Rows lie near named flat spaces through zero. A row that begins with a name and a colon came from that space; any other row is followed by the name of its block's space that it lies nearest.
fq_sg: [  5   5  20 -14  41 -15  -6   7 -13 -15  11 -44  42 -46  13 -12  -2   2
  -4  23 -11   0  13 -24 -10]
hm_zr: [  4 -19 -29  -6 -37 -32  10 -55  29 -29  -1 -16  -6 -21  61  11 -47   5
   3 -34   8 -35 -36  21  -5]
hm_zr: [  5 -12   2 -21   2   4  21  -4  22 -12  19  -7   1   6  11  -3 -27  -3
 -12  -6  -7 -19   5   3  10]
cg_fh: [ 20 -24 -40  20 -47  18 -17  36  17  42 -32   6  -4   3 -55  47 -14  24
 -18 -77 -15  18  18  29 -13]
ls_jh: [ 19  -4  -6 -24  10  -6  -4 -10   3   4  -1 -18  11 -15   3   7 -22  13
  -1 -10 -19 -17   1   7  -4]
hp_rt: [-13  21   9   1 -10 -18 -20 -36  -4 -16 -10  -6  19 -31  14  -8  -3 -19
  12  21  13 -19 -35 -13 -16]
hp_rt: [-19  32  40 -63 -48  -4  -6 -29  20 -29 -23  14  -8   3 -19  22  -8 -23
  -6 -20   0 -52 -60 -45  -7]
hm_zr: [-17 -34 -30  -4  23   0   2  27   4  24  23  57 -35  40 -37 -60  36 -11
  20  34  26 -25 -23  31   8]
hp_rt: [-22  -8   9 -31  -6   0  -9  24  15   0   2  21   5  -1 -51 -23  16 -23
  -4   6  13 -35 -32 -17  -9]
fq_sg: [-29  -4  30  -8  -9  11  32  31  13 -27  17  16 -21  32  -2  -7  23 -16
 -16  -1  17   7   2 -32  18]
ls_jh: [-17  10  24 -23  17  -7 -11  16 -12  -7  -1   6   6  -7 -24 -19  31 -11
   5  23   7 -11 -19 -30  -7]
zz_mp: [ 20   0  18 -36  -2  35   2  70  -8  35 -23  12 -24  40 -76  47  26  34
 -23 -57 -37  24  36 -20   8]
hm_zr: [ 16  39   7  38  -8  -3 -32 -24 -35  11 -37 -31  26 -37  15  40   0  15
   8  -6 -14  42  17  -9 -18]
ls_jh: [  1 -14 -38  45 -24   2 -26 -15  29  17   2 -13  55 -49 -18 -13 -46 -30
  -7   5  13 -13  -2  37 -25]
cg_fh: [ 20   1  11 -57  14  13   2  15   2  16  -4   7 -14  22 -35  13  -3  18
  -6 -18 -30 -23   3  -5   7]
hp_rt: [ 20   4 -36  26  10  -7 -27 -42 -11  27  -6   2  14 -19  10 -15 -21   1
  24  27  -1  -8  -7  45 -12]
fq_sg: [ -1  -3 -18  15  17  18 -30  28  -7  45  -1  28  16   1 -70 -31  19 -16
   8  32   6  -4   2  22 -12]
hp_rt: [  8  12  11  12  42   4   9  -3 -28   2  15  -5  -5  12  27 -14  15   9
  11  38  -6  26  28   1  14]
ls_jh: [-32 -21   7  12 -22   7  43  17  27 -30  27  25 -33  42  21 -15   9 -19
 -13  -4  29   5  -2  -7  23]
ls_jh: [ 18  19  18 -38   6  13  25 -29  -3  -5   4  13 -37  46  25  17 -13  15
   4  -2 -24 -10   5   0  26]
zz_mp: [ 11   7 -26  23 -77  -8 -19 -43  20   0 -43 -11   3 -23  14  58 -43   7
  -6 -68  -3  -2 -22  16 -19]
fq_sg: [  4 -12   6 -10 -23 -10  33  -8  18 -35   4 -25 -15   3  52  33 -24  19
 -17 -47  -7   6   8 -11  12]
hp_rt: [  9   3  -2  35  -7  -7  12 -14  -9 -15  -4 -30   2 -12  53  27 -12  18
  -4 -18  -4  38  27   1   4]
hm_zr: [  3  -1 -13  11 -18  -4   2 -22   6  -3  -4   2  -8   2  20   8 -14   1
   4 -10   4  -2  -7  14   1]
cg_fh: [ 15  -9 -21   1 -24  16  -5   7  14  25 -12  12  -8  14 -29  21 -17   9
  -7 -34 -12  -2   6  23  -1]
fq_sg: [ -7  14   3 -20 -51   9  10 -13  -1   4 -30  55 -76  69  -8  34  24  14
  11 -41   3  -4 -32  -3  16]
ls_jh: [-10 -32   3 -16  15 -23  19  45  -3 -21   6 -16 -17  -4  12   0  31  27
  -8 -30   4  11   4 -23   3]
hm_zr: [  2 -25 -11 -23  17   6  21   6  22   1  30  13  -8  20  -3 -28 -16  -7
  -4  12   0 -28   0  20  14]
ls_jh: [ 14  27   3  20  -9  19   5 -23 -20  14 -13  18 -31  39  18  26   3  13
  10   0 -11  30  18  12  16]
hp_rt: [  8 -10 -25   9 -16  -2 -11  -9  10  14  -8   2   4  -9  -8   5 -17   2
   2 -15  -1  -9  -7  23  -9]
cg_fh: [-14 -34 -18  44  -6   8   6  55  15   7  12  -5  17 -10 -24  -9   9  -7
 -20 -15  18  30  28   7  -5]
fq_sg: [-12  21  34 -31   3  -5   6   1 -15 -18  -8   8 -22  17   4   7  29   4
   4   3  -1  -2 -16 -37   7]
zz_mp: [ -5  18  36  12  -9  16  22  -2  14 -30  14 -35  34 -16  25  19 -29 -19
 -28   1  -6  20  32 -29   7]
hm_zr: [ 20   8 -18  35 -18  35  19 -30  12  20  10  22 -20  46  18  13 -36  -4
  -1   4  -8  18  31  45  23]
fq_sg: [ 12   9   0   6  28 -18 -14 -28 -13  -7   5 -37  38 -47  31 -10 -19   1
   8  26  -7  -2   5   2 -12]
zz_mp: [-17 -22  21 -18  64 -12  33  24   2 -33  55 -18  14  -6  30 -57  13 -14
  -5  55  12  -9  15 -18  16]
zz_mp: [  1  13  13  -6  24   9   6  -9 -10   2  14  10  -4  17   4 -18   5  -8
   8  36  -2  -2   6   0  11]
cg_fh: [ -1  -3  16 -10  16  -6  17  13  -6 -18   9 -16  -4   1  21   3   9  11
  -6  -3  -5  12  14 -19   8]
cg_fh: [  7  17 -11  10 -25  -6 -16 -39  -4   6 -21   6  -5  -4  13  16 -12   1
  13  -7   0  -5 -19  13  -8]
zz_mp: [ 21  21  38 -53  47  37  30   9 -12  10  24  20 -29  64 -12  -4   5   9
  -3  30 -35  -3  33  -9  36]
zz_mp: [ 10   7  13 -27  32  26  -3  43 -23  35  -4  31 -27  44 -57  -3  41  16
   4   9 -19  11  19  -5  12]
hm_zr: [  1 -18 -11 -14   4  -4  12  -5  16  -5  16   4  -5   6   7 -15 -14  -3
  -1   2   2 -22  -7  13   5]
cg_fh: [ 15 -18 -38  17 -36  31   2   0  33  36   0  31 -10  31 -37  10 -37  -7
 -10 -26  -5 -10  10  50   5]
zz_mp: [  3  -9 -44   0   7 -17 -35 -11 -23  41 -21  49 -37  18 -30 -26  37  15
  41  14  12 -20 -42  39 -11]
fq_sg: [  6 -30 -21   2  -9  16   4  43  19  23   2   8  -2  11 -42   7  -5   7
 -17 -33  -5   4  18  17   0]
hp_rt: [  2   3   8 -10  21   8   5   8  -8   6   9   9  -8  16  -8 -11  11   1
   4  18  -5   0   7  -1   8]
cg_fh: [ 14 -12  16 -43  24  19  36  21  13  -4  27   2 -19  38  -1   1 -11  12
 -16  -6 -23  -9  26  -3  26]
ls_jh: [  7 -29  -2 -43   1  -5  39  -4  33 -26  27 -10 -16  15  29   0 -34   9
 -16 -25 -10 -32  -1   5  18]
[-14 -18  -5  19  10  10  11  24  14   0  26   7  12   4 -12 -30   2 -21
  -8  23  17   2  12   8   5] => cg_fh
[ 19  40  15 -46  20 -13 -42 -22 -46  24 -42   9 -14  -4 -26  16  33  27
  31   7 -25 -15 -31 -17 -15] => fq_sg
[ -2 -49 -30  39   1   3  13  62  14  10  13 -12   7  -7 -14  -2   7  13
 -20 -32   9  34  38  17  -1] => hp_rt
[ 52  50 -16   6  32  -5 -94 -36 -54  67 -57 -38  72 -82 -51  23 -13  20
  28  21 -44   2   3  18 -50] => ls_jh
[-16  17  26 -33  -3  -2  -5  -7   2 -13  -3  12   0   1 -17 -10  11 -19
   3  16   6 -27 -30 -27  -3] => hp_rt
[  9  18   8 -34   7   5  -4 -31  -1   5   0  16  -9  15  -5  -6 -11  -5
  11  19 -11 -31 -19   5   5] => cg_fh
[ 18  52  47 -75 -24  19  16 -52  -1 -14 -20  19 -44  53  11  47 -20   9
   1 -19 -36 -31 -21 -27  22] => hp_rt
[ 12  13   8 -19 -31   6   9 -23   9  -8 -16  -2 -17  15  14  39 -23  12
  -7 -38 -16  -5  -4  -4   6] => hp_rt
[ -1  -1   0   9  15  -1  -1   4  -8   1   6  -2   4  -3   4 -11   8  -1
   4  15   3   7   6   1   1] => hp_rt
[ -9   8  35 -26 -14 -16  37 -17   4 -54   3 -22 -24   9  65  28  -3  13
 -10 -27  -2   4  -5 -40  17] => fq_sg
[ -2  19  41 -38  16  15  23  11  -9 -13   8  10 -25  38   0   7  18   4
  -5   8 -14   3  10 -32  22] => hp_rt
[  3  47  21  -3  41 -23 -35 -56 -43  -6  -8 -18  30 -41  30 -24  10 -10
  34  70  -1 -10 -24 -14 -15] => fq_sg
[-29  17  26 -11 -19  24  25 -22  27 -20  26  43 -17  46  -3 -28  -8 -50
  -3  41  22 -29 -22  -8  21] => ls_jh
[ -6   0  -9  11 -19 -13 -13 -16   6  -6 -10  -8  15 -25   6   2 -10  -8
   2  -6  10  -9 -18   2 -14] => hp_rt
[ 11   0 -15   3   6 -29 -22 -27 -11  -3 -13 -29  22 -46  25   3 -11  12
  12  -3  -3  -8 -15   6 -20] => hm_zr
[  8  16  -6   3  30  -1 -38  -7 -24  29  -8   3  26 -24 -32 -23  12  -6
  19  41  -4  -8  -7  10 -17] => fq_sg
[  8 -37 -23 -12  -6 -10  18   2  34 -12  19 -22  12 -17  17  -1 -40   5
 -16 -29  -3 -23   3  18   0] => ls_jh
[-12   0  -4   7 -20  14   5 -21  32  -5  18  15  16   3  -7 -21 -32 -40
  -6  22  15 -28 -14  14   2] => ls_jh
[  0 -14 -14  -1  -2  19  -1  16  19  22  11  21   4  14 -41 -16 -10 -15
  -6   7   2 -15   3  21   2] => cg_fh
[ 12   7 -22  19 -37   4  -8 -34   6  12 -20   9 -12   7  11  26 -24   6
   6 -25  -3   1  -7  26  -2] => cg_fh
[  1 -23 -31   3   1  -1   9 -13  15   9  17  26 -22  23   6 -26 -11  -4
  11  11  11 -22 -13  38   9] => hm_zr
[ 20  15 -13  18  -9  11 -11 -27  -4  19 -11  -1   6   0   4  16 -23   4
   5   0 -12   8  11  24  -1] => ls_jh
[ -2  -3   1 -11  40 -14 -24  26 -23  13  -2  -6  19 -26 -29 -26  33   4
  11  26   1  -3  -5 -10 -15] => hm_zr
[ 37  16 -11   0 -29  10  11 -48   1   6 -20  -9 -25  22  42  57 -43  31
   0 -45 -32  11  17  24  13] => hp_rt
[ 10   9  39 -29  13  28  30  29   7 -10  14 -17   4  21  -8  24 -10   5
 -29 -14 -27  15  42 -29  20] => zz_mp
[-11   1  -6  31  -9  -8  -4 -10  -2  -8  -1  -4   8 -14  18  -6   2  -9
   5   9  16  12  -4   2  -6] => cg_fh
[-21  -4   6   5 -47  17  29   5  25 -15   3  36 -42  52   1  12   3 -14
 -11 -25  17   2  -9  -4  19] => hm_zr
[ 17 -14 -37  17  22   5 -16  -3  -5  37   6  13   5   1 -18 -24  -7   4
  15  22  -3  -5   7  45  -4] => hp_rt
[ -8  32  21   0   6   9 -17  -8 -21   9 -11  18   0   8 -21  -7  23 -14
  12  32   3   3 -10 -15  -3] => ls_jh

Rows lie near named flat spaces through zero. A row that begins with a name and a colon came from that space; any other row is followed by the name of its block's space that it lies nearest.
rf_tm: [-30 -47 -28  38  11 -12  -9 -43 -63 -39   8   6  22 -56  10   0  -2   9
 -13  32 -27  -2 -43 -29 -37]
bq_ch: [-26  21  29  -5  -3  -7  32  57  21  21 -20  25 -20  15   1 -15   8   5
  32 -43  17 -16  43  26  -2]
jf_gg: [  5  -3   5  18   7 -29 -27 -35  -2 -14  20  22  20 -17 -22 -17   6  17
 -13 -20 -13   7 -22   5  -6]
rf_tm: [ 20 -32 -14 -23 -19  50   4 -20 -21  -9  24 -20   2  13   8   8 -12  -5
  15  31 -22 -54 -10 -33  23]
zc_rn: [-19 -26  22  -8  30   6  -9  25 -17  71 -31 -18  -3  36 -20 -19 -11  23
  40  24  26  -1  76 -11 -32]
jf_gg: [ 21  -4 -12 -12   1  11 -21 -28  -8  11  19  -9  12   8 -17  10   2   5
   9  20 -21 -29   0 -24  13]
rf_tm: [ 11  27  23 -18 -24 -17   7  -5  49 -16 -14  45  -2  -2  -4 -33   3  16
 -35 -57  31  26  24  71   3]
rf_tm: [-22   1  -4  22  24 -12   1  27 -21  21  -3 -18  -4   0  -2  18   7  -9
  28  16 -12  -3  -4 -33 -10]
zc_rn: [ 23  27 -38 -25 -54  -1  18 -33  10 -51  17  44  20 -38   6  31  33  -6
 -28 -20 -40 -50 -29  17  35]
rf_tm: [ 37  13   7 -48 -39  28  18  18  39  10 -13  -1  -3  40   6   6   7 -10
  -9 -12  18  -5  25  28  37]
bq_ch: [ -7 -19  17  -9 -29  14  26   8  -2 -22  12  34   1  -1   4 -24   3  11
  17 -37  -9 -47   2  14  11]
rf_tm: [ -4 -30 -19  23   3 -15 -26 -73 -28 -50  10  17  21 -53   3 -21 -13  18
 -51  13  -4  29 -38  11 -31]
bq_ch: [  4  15  14  19  27 -52 -32   5  12  35 -17  -2  19  12 -29  -1  19   7
 -11 -10  14  63   5   8 -16]
bq_ch: [ -6  42  13  19  31 -65 -17  42  28  51 -45  -9   8  17 -19  17  29  -6
 -13 -12  31  90  21  20 -20]
jf_gg: [ 22 -52  17 -14 -11  -6 -41 -79 -10  -7   7  36  38  -4 -32 -59 -11  51
 -32 -12  12   8  21  34 -22]
jf_gg: [-36  26 -10  16  22  25  20  -1   8 -40   0 -12 -55 -42  42 -10 -50 -12
 -18  14  24  14  -2  14 -24]
zc_rn: [-17  -5 -17  -1   7  -1   1 -11 -16   5 -22   1  -1 -21   6   4  -4   8
  -9  25   8   6  25   4 -26]
zc_rn: [ 54   3  32 -28  -7  27 -22   1  38  27  35 -23  -1  68 -25 -14  -9  -3
  20 -18   1 -16  -1 -10  51]
rf_tm: [ 14  -9   7 -12 -16  15  -9 -46  11 -32  22  26   0 -14  -3 -35 -19  20
 -22 -20   3 -16  -2  27   4]
zc_rn: [-28  68  -7  14  11 -34  28  58  30   7 -31   5 -26 -17  16  33  19 -25
  -2 -19  13  32   9  20  -5]
rf_tm: [ -2  15 -10  22  37 -22 -24   9  -5  27  -9 -39   0   6  -6  27   2 -15
  -2  33   3  48 -12 -27 -12]
bq_ch: [ -9 -19 -26 -23 -18  66  37   2 -13 -29 -17 -31 -33 -10  53  11 -37 -21
 -16  51  20  -9   8  -1  -4]
jf_gg: [ -9  33  -5  18  -5 -75   4  35  12  16 -41  27  32 -11 -13  31  60  -7
 -20 -31   1  58  -6  25 -10]
zc_rn: [-40 -15  32  46  28 -27  12  52 -15   7  -6  -5  -9   5   6 -17   0  -6
  27 -23   8  30 -21 -12 -22]
jf_gg: [ 12 -27  29   9 -13 -34 -12   4  -3   8   7  27  38  21 -28 -22  31  15
   7 -43  -9   7 -17   7   8]
zc_rn: [-12 -11 -11   3   9   2  -3 -15 -16  -1 -13  -4   0 -16   6  -2  -9   6
 -10  22   7  10  11   1 -22]
jf_gg: [ -4 -26   2 -22  -7  27   2 -32  -1  -8 -24   8  -9 -10  13 -35 -32  22
 -30  16  38  16  43  38 -29]
bq_ch: [-14  52   1   5  26 -19   3  42  23  39 -15 -11 -21   9  -7  24   8 -11
  22  -2   7   9  29  -4  -1]
zc_rn: [  2 -41  22  21 -18  -6   5   0 -21 -31  36  20  23   4  -5 -22  13   3
  19 -37 -31 -30 -56 -17  17]
jf_gg: [  5 -27  35   6 -12   7  16  44  -3   8  19  -3   5  42  -4 -13  11  -8
  41 -33 -12 -24 -24 -20  27]
bq_ch: [ 11  27 -17  -1 -16   2   5  -9   0 -22  48  20   4 -15 -12  26  21  -7
  28 -20 -58 -80 -34 -30  40]
bq_ch: [ 13 -63 -11  -5  10  46 -30 -71 -35 -20  16 -32   3  -7   9 -29 -49  15
 -25  58  10   6  -9 -18 -21]
[-26  52 -44   1   7 -17  16  -1   9 -14 -40   5 -19 -53  26  37   3 -13
 -39  26  15  34  20  26 -28] => zc_rn
[ 24 -11 -11 -17 -14  20  -7 -23   1  -8   5 -13   6   7   5   5  -6  -4
 -18  19   0   2  -8  -2  12] => rf_tm
[  1 -37  23  -3  -4  20  -7 -29  -5 -18  14  12  -2   2  -1 -49 -29  23
  -6 -12  14  -6   4  16 -10] => jf_gg
[-17  28   1  26  11 -18  13  31   7 -12   7  -3 -14 -11  10  16   7 -20
   9 -16 -10   8 -30 -10   5] => jf_gg
[  0  18 -27  -4  16  27 -11 -33  -3 -11  17 -20 -23 -23   9  12 -29  -4
  -6  38  -7 -21   2 -17  -2] => jf_gg
[-29  -2  -9  33  19 -37  -2   9 -22  -1 -18   3  10 -27   2  10  14  -2
  -6   6  -2  33 -14  -6 -30] => rf_tm
[ 18 -42  62  38 -10 -43 -16  26  -8  -1  59  29  47  45 -45 -34  42   9
  51 -86 -46 -27 -76 -30  40] => jf_gg
[-10  20  19   5   5 -25   6  32  16  21 -10  17  -1  10 -13  -5  16   5
  16 -32   6   4  19  14  -1] => bq_ch
[-28  -4  -5  25 -19 -28  28  19 -20 -35   3  39  14 -35  10   7  31  -3
   7 -34 -28 -22 -36   1  -2] => zc_rn
[ 29 -38 -22 -16 -38  21  -9 -68 -22 -49  34  23  31 -23  -2  -7   3  12
 -24   4 -34 -45 -38  -5  18] => zc_rn
[ -1 -33 -10 -27  -2  18 -10 -27 -27  33 -19   4  15   4 -15  -8  -3  29
  11  34   3 -32  60  -4 -21] => zc_rn
[ -2 -31  15 -27 -19  34  25  23   0  12 -29  -6  -9  27  18 -18 -13   3
   3   7  32   2  39  20  -5] => jf_gg
[  7  25 -28  -8 -16  23  14  -6  -3 -25  37   2 -10 -17   7  34   7 -17
  20   5 -46 -73 -28 -31  36] => bq_ch
[-26 -16   1   1 -24  -3  37  29 -19 -11 -15  30   7 -13  13   1  21   2
  17 -20 -10 -31   6   7  -5] => rf_tm
[-18   0  13   3 -12  -9  17   5   3 -16  -1  38  -1 -16   1 -23   4  15
   4 -37   1 -19  10  26  -8] => rf_tm
[-17  -7 -11  15  -1  -9   7  -7 -16 -23  -4  10   3 -28  11   2   2  -1
 -11   2  -6   6 -18   1 -14] => zc_rn
[ 16   7 -20 -16   3  27  -7  -8  -6  15  16 -26  -5  11  -4  27  -4 -10
  18  34 -20 -38   4 -35  19] => jf_gg
[-43  26  24  41  46 -36  -6  27  -1  19  11  14 -20 -13 -18 -18  -5  13
  40 -30  -5  -8  11  -9 -24] => rf_tm
[ -1 -12  10 -20 -19  14  29  48   2  24 -32  -9  -1  32  13   8  12 -11
  14   1  18   4  26   6   7] => jf_gg
[  9 -48  22   1 -30  -7  -1 -25 -13 -29  13  39  32  -1  -9 -39  11  22
 -11 -38  -7  -9 -23  20   2] => bq_ch

Each name stands for a flat space through zero: a line, a plane or more. A row that begins with a name and a colon came from that space; any other row is followed by the name of the space it lies nearest, among the names in its block.
gh-mh: [ 35  37   1   4 -15 -15  -4 -10 -10  33 -30  21 -72 -24  17  -6 -14 -20
  57  -4 -17  29  -8  64 -57]
qn-fl: [-20 -51 -35  50  -7 -19  54  12   4 -11  52  17  22 -12   1  44  29   3
 -21  27  40   1  33  18 -11]
mc-jt: [  9  -3  35 -72  11  47 -16 -25  51 -23 -32   7  22  21 -16  31 -43 -25
  13  -3  17  -2 -11   7  27]
fj-hb: [ -6  -8  13  14 -11  15 -50  20  -6 -27  28 -31  15  -4 -33 -28  48  29
  -8 -10  -1   8   2 -19  32]
qn-fl: [-15  23  25 -25 -10   1 -31  18 -30  11 -19  -5 -13  22 -16  -3 -14 -51
   3  -7 -11 -13 -46 -18  45]
gh-mh: [ 12  20  26 -20  26 -22  20  12  13   4 -86 -38  27   7 -24 -37   5  53
 -26 -30 -14  57  22 -32  -7]
qn-fl: [-30   1 -19  39  15 -44  69  51 -21  31  -5  -9  30 -12   1  15   1  14
 -28  -6  -7  19 -11 -36  13]
mc-jt: [ 58  19  -1 -16  -2  56 -48 -35  49 -19  37  -7 -18 -25  18 -11 -16  52
  48  10 -41 -32 -19 -14  22]
mc-jt: [  0  19 -13  15  -3   6 -17 -23 -23   9   9   0 -18  14 -24 -24  34 -18
 -11   1 -12 -13  29  44 -45]
qn-fl: [-40  24 -14  -5  35  -6  25   7 -21  36  -5   4  30   9  35 -13 -45  -7
 -23 -23 -30 -34 -24 -42  -6]
fj-hb: [-12   0  -3 -12  13  -7  34  14   4  16  -3   9  16   1  30  26 -48 -10
  -3   3 -10 -23 -37 -46  38]
fj-hb: [ 13   7  26 -21  18  32  -6 -40  35   1 -34  13 -26   7   0  11 -14 -12
  13 -12 -19  -1  27  31 -39]
fj-hb: [-38 -19  -1  -1 -14 -11  -5  28 -28  -9  20   1  27  14 -23  12  14 -39
 -18   3  40   2 -13   5  26]
qn-fl: [ 17 -22  -6   4 -15 -53  34  15 -14  -2 -29  -1  -9  -3  29   2 -11  15
  -9  20  21  18  -8 -39  24]
gh-mh: [ 14   7 -30  30  17 -14  12 -14   0   7  10 -12   6 -19  32 -44  11  69
 -11  -8 -24  -2  29 -18 -45]
gh-mh: [-11 -15  -5   4  -1   6   4  -7  -1  -9  18   4   9  14  -7  14   8 -15
 -18  12   8 -21   8  -4  12]
mc-jt: [-38 -22   7  -3   6  11  12  15  11   1  14  24  15  -8   5  40 -19 -34
  12 -12  31  11  -4  29 -12]
mc-jt: [-28 -19 -15  65  -8 -23  -6  41 -32   7  57  -4 -10 -30  30 -11  27  26
  -3  -6 -15 -12 -15 -41  17]
gh-mh: [ 31  14  18   3 -13   7 -14  -5   6  -3 -18 -11 -34   4 -33   2  26  -3
  10   9 -19  11   5  13  13]
mc-jt: [  4 -10   1  16 -18  -3 -19   2  -7  -1  19  14 -35 -18  20   4   4  -9
  27   3   5   1  -6  17  -9]
qn-fl: [-21  -7 -13   9  16  16  10 -10  13   6  25  19  11 -12  22  11 -14   0
   7 -11   3 -10  13  24 -40]
fj-hb: [ 25  13 -17   3  16   0  53 -38  25  33 -18  38 -40 -11  46  33 -46 -12
  25  11 -25 -16  11  32 -56]
mc-jt: [-32   1  -8  19   8  25 -44  -2 -23  -7  54 -12  17  10   3 -31  21   6
 -25 -11 -26 -52  -3 -33  14]
mc-jt: [  2   7   2  14  -1 -56  52  21 -29  17 -66 -19   0  22 -37  -6  30  -6
 -42   5   6  43  25  -3  -6]
gh-mh: [ 13  -8   8  11   0 -18  17 -23 -10 -10 -41 -19  -9  38 -41 -13  51   0
 -53  16  -5   4  57  -1 -11]
qn-fl: [  2 -14   9 -26 -17  -4 -25 -13 -11 -13  -7  14 -17  13  19  -1 -17 -31
   8  10  23 -12 -13   0  11]
fj-hb: [ 67  46   9 -22  20  -7  11 -10  40  20 -66 -16 -25 -39  35 -34 -42  81
  48 -22 -47  45 -11 -18 -27]
gh-mh: [ 36  29   5   8   6  12   7  -2  25   8 -19 -18 -12 -14 -30  -4  18  35
  15  -4 -33  26  11  15  -9]
fj-hb: [  6   9   5   0  15  13  30   1  31  23  -5  22 -18 -23  30  39 -45  -4
  34  -6 -23  -1 -20   4  -6]
fj-hb: [-13  -6 -28  12 -36 -57   9  39 -56   3   6   0  13  -3 -23 -14  28 -24
  -2  12  65  48  -6  45 -15]
fj-hb: [-12  -8 -21  13 -13 -38  28  23 -38  11  12   1   6  11  14   8  -7 -19
 -23  23   7 -24 -29 -44  45]
gh-mh: [  7  -3 -15  21  -5   0 -30   6  -6 -10  40 -11   1 -25  28 -35  10  50
  11  -4 -11 -10  -9 -29   5]
gh-mh: [ -1 -13  -3  11  -6 -16 -14  -4 -19 -12   0 -11  -1   8   5 -28  24  16
 -22   3   4  -4  17 -20   0]
fj-hb: [  2   3  -5   5 -16 -27  17  15 -17  14 -14  12 -18  -8  -2  11  -2 -25
  16   5  22  29  -7  36 -17]
mc-jt: [  7   5  -4  -8   8  41 -18 -16  31  -7  35   8   7 -15   7  10 -15  11
  25  -3  -9 -18  -6  14  -5]
mc-jt: [ 12  17 -23  18 -25 -21 -40 -33 -56   9  12   8 -52  13  12 -54  32 -23
  -2  11  -6 -24  20  40 -55]
qn-fl: [ -7   6 -25 -11  40   0  30 -36  17  26  -3  30   4 -16  99 -13 -77  30
   8 -18 -26 -38  -2 -29 -56]
qn-fl: [ 40  58   4   2  26  38 -12 -21  23  16  -9 -36  -4   3 -26 -31  10  51
  -5  -8 -89 -29  -3 -38  17]
qn-fl: [-11 -16  31  -4 -36   5 -26  22  -9   4  13  38 -62 -13  12  56 -22 -83
  58   8  22   3 -48  38  30]
gh-mh: [-25 -24  -5   4 -11 -11 -23  15 -23 -19  24  -6  22   4   4 -17  15   1
 -16  -1  30  -3  -2 -17  16]
[ -1 -12  17  30   0  -6  38  34  24   7 -10   1 -10 -24 -27  47  18   3
  15  -3   2  47   7  20   6] => mc-jt
[ 23   3  -2  17  -5   8 -22  -6   5  -9  19 -14 -16 -11   5 -19  19  36
   6   6 -26 -13   0 -24  15] => gh-mh
[ -9   9  41  12   2  35 -24  -2   7  -8 -16 -21 -15  28 -83  12  62 -31
 -23  -8 -26   5  33  26  12] => mc-jt
[-53 -10  12 -14  31  19  41  18  20   5 -12   4  61  18 -42  44  -8 -33
 -31 -21  23  16  15  20  -5] => mc-jt
[ 11   1 -16  21 -25  10 -21 -11 -12   5  49  25 -44 -14  15  14   5 -30
  35  20  -2 -25 -13  40 -12] => gh-mh
[ -8  15  -9  24  17 -18  38  28  -3  23 -10 -13  18 -13  -5  -1   3  27
 -12 -12 -21  18  -2 -20  -1] => qn-fl
[  6  -2  26  26  -3  20 -12  13  15   3  14  -1 -40 -15   1  27   8  -2
  20   0 -41 -14 -18 -24  39] => fj-hb
[ 39  -6  -8 -29 -15 -48  38   0   5   6 -50  16 -16 -15  44   8 -49   9
  28  17  35  38 -18  -1  -5] => mc-jt
[  9  10 -14  17   2 -18 -15  11 -10   1   3 -17   6 -27  20 -50  12  59
   9 -19  -6  26   5 -10 -28] => gh-mh
[  6   3  31   3  -9 -13  23   8  -2  24 -39  21 -61   5   8  47 -22 -56
  19   8 -21  -1 -23   0  23] => fj-hb
[ 11  13  15 -13 -10 -46  21  42 -24  18 -47 -15 -10   2  16   0 -31  -1
   0   5 -13  12 -58 -74  73] => fj-hb
[-52 -14 -13 -23  12  39  30  23  25   3  54  31  64  -2 -13  76 -46 -56
  12   0  42 -16 -37  31  24] => gh-mh
[  1   2  -8  -1  16  18   6  -3  21   3  22   3  14 -14  30   6 -29  26
   8  -4 -22 -24 -17 -32  13] => gh-mh
[-14  -8  21 -25   8  -7 -15  17  -1  -9 -22 -11  20   3  22 -16 -26  14
  -7 -17   4   3 -24 -56  36] => gh-mh
[  6  25 -16   2  12   2  24 -18  -2  15 -16  -5  10  15 -37  -7  19  -5
 -19   1  -7   8  33  44 -45] => mc-jt
[ -2  -7  10 -22  23  16  48  17  53  -1 -17   2  44 -12 -12  50 -34  14
   9  -7  13  29  -8  -4  19] => mc-jt
[ -2   6  -7  -8  -9 -33  12  35 -21   7 -13 -11  20  -7   4 -10 -14   9
   1  -1  17  24 -33 -26  29] => fj-hb
[  7 -45 -13   2 -20 -35  23  -6  -3 -16   2  22 -11  -4  43  17 -13  -4
   1  26  46   4   8  -5  -1] => qn-fl
[ -3 -18   6  -2 -23 -15 -30  -1 -23  -7   7  17 -35  -4  35  -7  -9 -24
  20   4  19  -7 -15   3   0] => mc-jt
